Below is a small trained network, with its code and all its weights. Each question gives an input and a target symbol and asks what happens when units are switched off, that is, made to give their printed mean instead of their output.

import numpy as np


def w(rows, s, z=0):
    codes = np.array(rows[::2]) - 128.0
    scale = np.full(codes.shape[1], s)
    scale[-1] = z or s
    return codes * scale


def norm(h):
    return h / np.sqrt((h * h).mean(-1, keepdims=True) + 1e-5)


def f(y):
    return np.maximum(y, 0)


def softmax(a):
    e = np.exp(a - a.max(-1, keepdims=True))
    return e / e.sum(-1, keepdims=True)


def log_softmax(a):
    a = a - a.max(-1, keepdims=True)
    return a - np.log(np.exp(a).sum(-1, keepdims=True))


def net(x, mask):
    ids = ['ΓΔΛΞΠΦαβεζηθμστω'.index(c) for c in x.split()]
    T = len(ids)
    res = E[ids] + P[:T]
    r = norm(res)
    for j in range(3):
        rows = slice(2 * j, 2 * j + 2)
        q, k, v = (r @ M[0][rows].T for M in (Q, K, V))
        z = softmax(np.where(np.tri(T) > 0, q @ k.T / 2**0.5, -1e9)) @ v
        o = O[0][rows]
        res = res + np.where(mask[j], z, o[:, -1]) @ o[:, :-1]
    y = f(norm(res) @ A[0][:, :-1].T + A[0][:, -1])
    res = res + np.where(mask[3:15], y, B[0][:, -1]) @ B[0][:, :-1]
    return log_softmax(norm(res)[-1] @ U[:, :-1].T + U[:, -1])


Q, K, V, O, A, B = {}, {}, {}, {}, {}, {}
E = w([
[81,114,37,128],'Γ',
[83,224,112,52],'Δ',
[120,151,114,192],'Λ',
[113,170,215,140],'Ξ',
[115,150,118,199],'Π',
[162,180,130,115],'Φ',
[88,115,70,128],'α',
[85,134,58,126],'β',
[195,133,60,133],'ε',
[171,138,67,157],'ζ',
[143,149,221,115],'η',
[189,137,144,193],'θ',
[170,38,123,107],'μ',
[164,185,241,104],'σ',
[86,111,74,128],'τ',
[253,251,54,232],'ω',
],0.011)
P = w([
[112,67,2,111],'0',
[105,75,28,131],'1',
[102,84,71,122],'2',
[97,93,92,126],'3',
[89,102,112,128],'4',
[92,102,109,118],'5',
[87,105,119,120],'6',
],0.0037)
Q[0] = w([
[201,171,59,254],'head 0',
[211,170,136,174],'head 0',
[31,235,148,163],'head 1',
[147,102,60,111],'head 1',
[170,121,121,42],'head 2',
[162,88,168,164],'head 2',
],0.0096)
K[0] = w([
[179,241,147,147],'head 0',
[225,177,126,179],'head 0',
[64,254,184,113],'head 1',
[191,82,180,161],'head 1',
[74,221,78,63],'head 2',
[109,111,87,173],'head 2',
],0.0092)
V[0] = w([
[96,117,116,62],'head 0',
[139,157,107,93],'head 0',
[138,51,102,142],'head 1',
[111,150,100,98],'head 1',
[81,165,106,93],'head 2',
[144,254,128,161],'head 2',
],0.0084)
O[0] = w([
[12,156,146,60,176],'head 0',
[148,199,253,93,255],'head 0',
[76,137,180,118,252],'head 1',
[129,205,97,48,215],'head 1',
[64,173,111,144,209],'head 2',
[112,151,145,219,236],'head 2',
],0.0058,0.00069)
A[0] = w([
[112,154,98,212,155],'neuron 0',
[155,176,154,124,84],'neuron 1',
[216,172,164,108,155],'neuron 2',
[145,198,110,149,3],'neuron 3',
[127,72,142,147,63],'neuron 4',
[131,83,171,79,23],'neuron 5',
[91,123,222,121,77],'neuron 6',
[120,197,203,136,152],'neuron 7',
[137,2,91,140,93],'neuron 8',
[37,135,171,62,133],'neuron 9',
[129,164,76,92,71],'neuron 10',
[157,170,98,116,102],'neuron 11',
],0.0088,0.0022)
B[0] = w([
[89,134,119,37,225],'neuron 0',
[19,112,156,148,180],'neuron 1',
[85,79,187,194,241],'neuron 2',
[88,161,137,74,172],'neuron 3',
[83,95,115,104,157],'neuron 4',
[38,91,75,104,179],'neuron 5',
[203,153,139,35,214],'neuron 6',
[190,91,191,138,244],'neuron 7',
[43,113,240,94,239],'neuron 8',
[253,148,31,182,255],'neuron 9',
[154,44,167,138,189],'neuron 10',
[93,195,155,99,178],'neuron 11',
],0.0049,0.0039)
U = w([
[134,122,124,121,32],'Γ',
[116,251,106,56,158],'Δ',
[89,122,123,177,122],'Λ',
[135,130,120,134,104],'Ξ',
[86,113,122,197,107],'Π',
[40,199,203,152,157],'Φ',
[170,135,84,91,128],'α',
[147,121,117,122,112],'β',
[217,51,73,72,74],'ε',
[155,131,87,74,107],'ζ',
[149,130,101,108,92],'η',
[162,42,120,238,170],'θ',
[76,29,191,47,155],'μ',
[127,122,148,143,121],'σ',
[128,117,127,129,55],'τ',
[189,173,85,225,252],'ω',
],0.011,0.0036)

Each question gives the input, a string of symbols that net reads in full, and the target symbol t.
The units are the heads (2 rows each of Q, K, V and O) and the neurons (one row each of A and B). Each row of codes is followed by its name. A weight is (code - 128) times the scale printed after its matrix; where a second scale follows, it is the last column's (O, A, B and U).
mask holds one flag per unit, heads first, then neurons. A switched-off unit (its flag False) gives its mean, the last column of its rows in O or B, instead of its output. The means were averaged over made-up inputs and are rounded, as every weight is.
A unit's drop is (log p(t) with every unit on - log p(t) with that unit switched off) / (log p(t) with every unit on - log p(t) with every unit switched off).
The circuit of an input: a set's keep is (log p(t) with only the set's units on - log p(t) with every unit switched off) / (log p(t) with every unit on - log p(t) with every unit switched off). Starting from the 12 units with the biggest drops (on a tie, the unit counted first), units are removed one at a time, each time the one whose removal leaves the highest keep (on an exact tie, the one counted first), for as long as the keep stays at least 0.8.
units of the circuit, in order: the units of the circuit, biggest drop first
k most important neurons: the k neurons with the biggest drops, biggest first
heads that matter: for each layer, one digit per head in row order, 1 if its drop is at least 0.15 and else 0, layers parted by /
drop of u: that unit's drop, to one decimal
input μ Ξ η ε ε α Λ, target μ: units of the circuit, in order -> (head 2; neuron 0)
input ω μ Δ ε, target Δ: 2 most important neurons -> (neuron 0; neuron 9)
input η α μ Π ε, target μ: units of the circuit, in order -> (head 1; neuron 9)
input ε μ η ζ, target μ: 2 most important neurons -> (neuron 8; neuron 9)
input μ α ε, target μ: units of the circuit, in order -> (neuron 9; head 1)
input μ Φ ε Φ Ξ ζ, target Φ: heads that matter -> 100
input μ α Π, target μ: units of the circuit, in order -> (head 2)
input θ ε ζ ε, target θ: heads that matter -> 110
input Δ α Γ ε, target Δ: heads that matter -> 001
input η σ τ Γ μ Λ, target μ: heads that matter -> 001
input θ Π τ η Λ, target θ: heads that matter -> 111
input τ Φ Π η Δ η Π, target Δ: units of the circuit, in order -> (neuron 0; head 1)
input η ε Δ Δ ω ω Π, target ω: 3 most important neurons -> (neuron 8; neuron 5; neuron 6)
input Λ η θ η Ξ β Π, target θ: units of the circuit, in order -> (head 0)
input α ω Π, target ω: 4 most important neurons -> (neuron 8; neuron 2; neuron 1; neuron 5)
input Φ η μ α μ ε Π, target μ: drop of head 2 -> 0.8
input θ ε Λ η η Λ, target θ: drop of neuron 8 -> -0.1
input η θ η ζ ζ ε, target θ: drop of head 0 -> 0.8
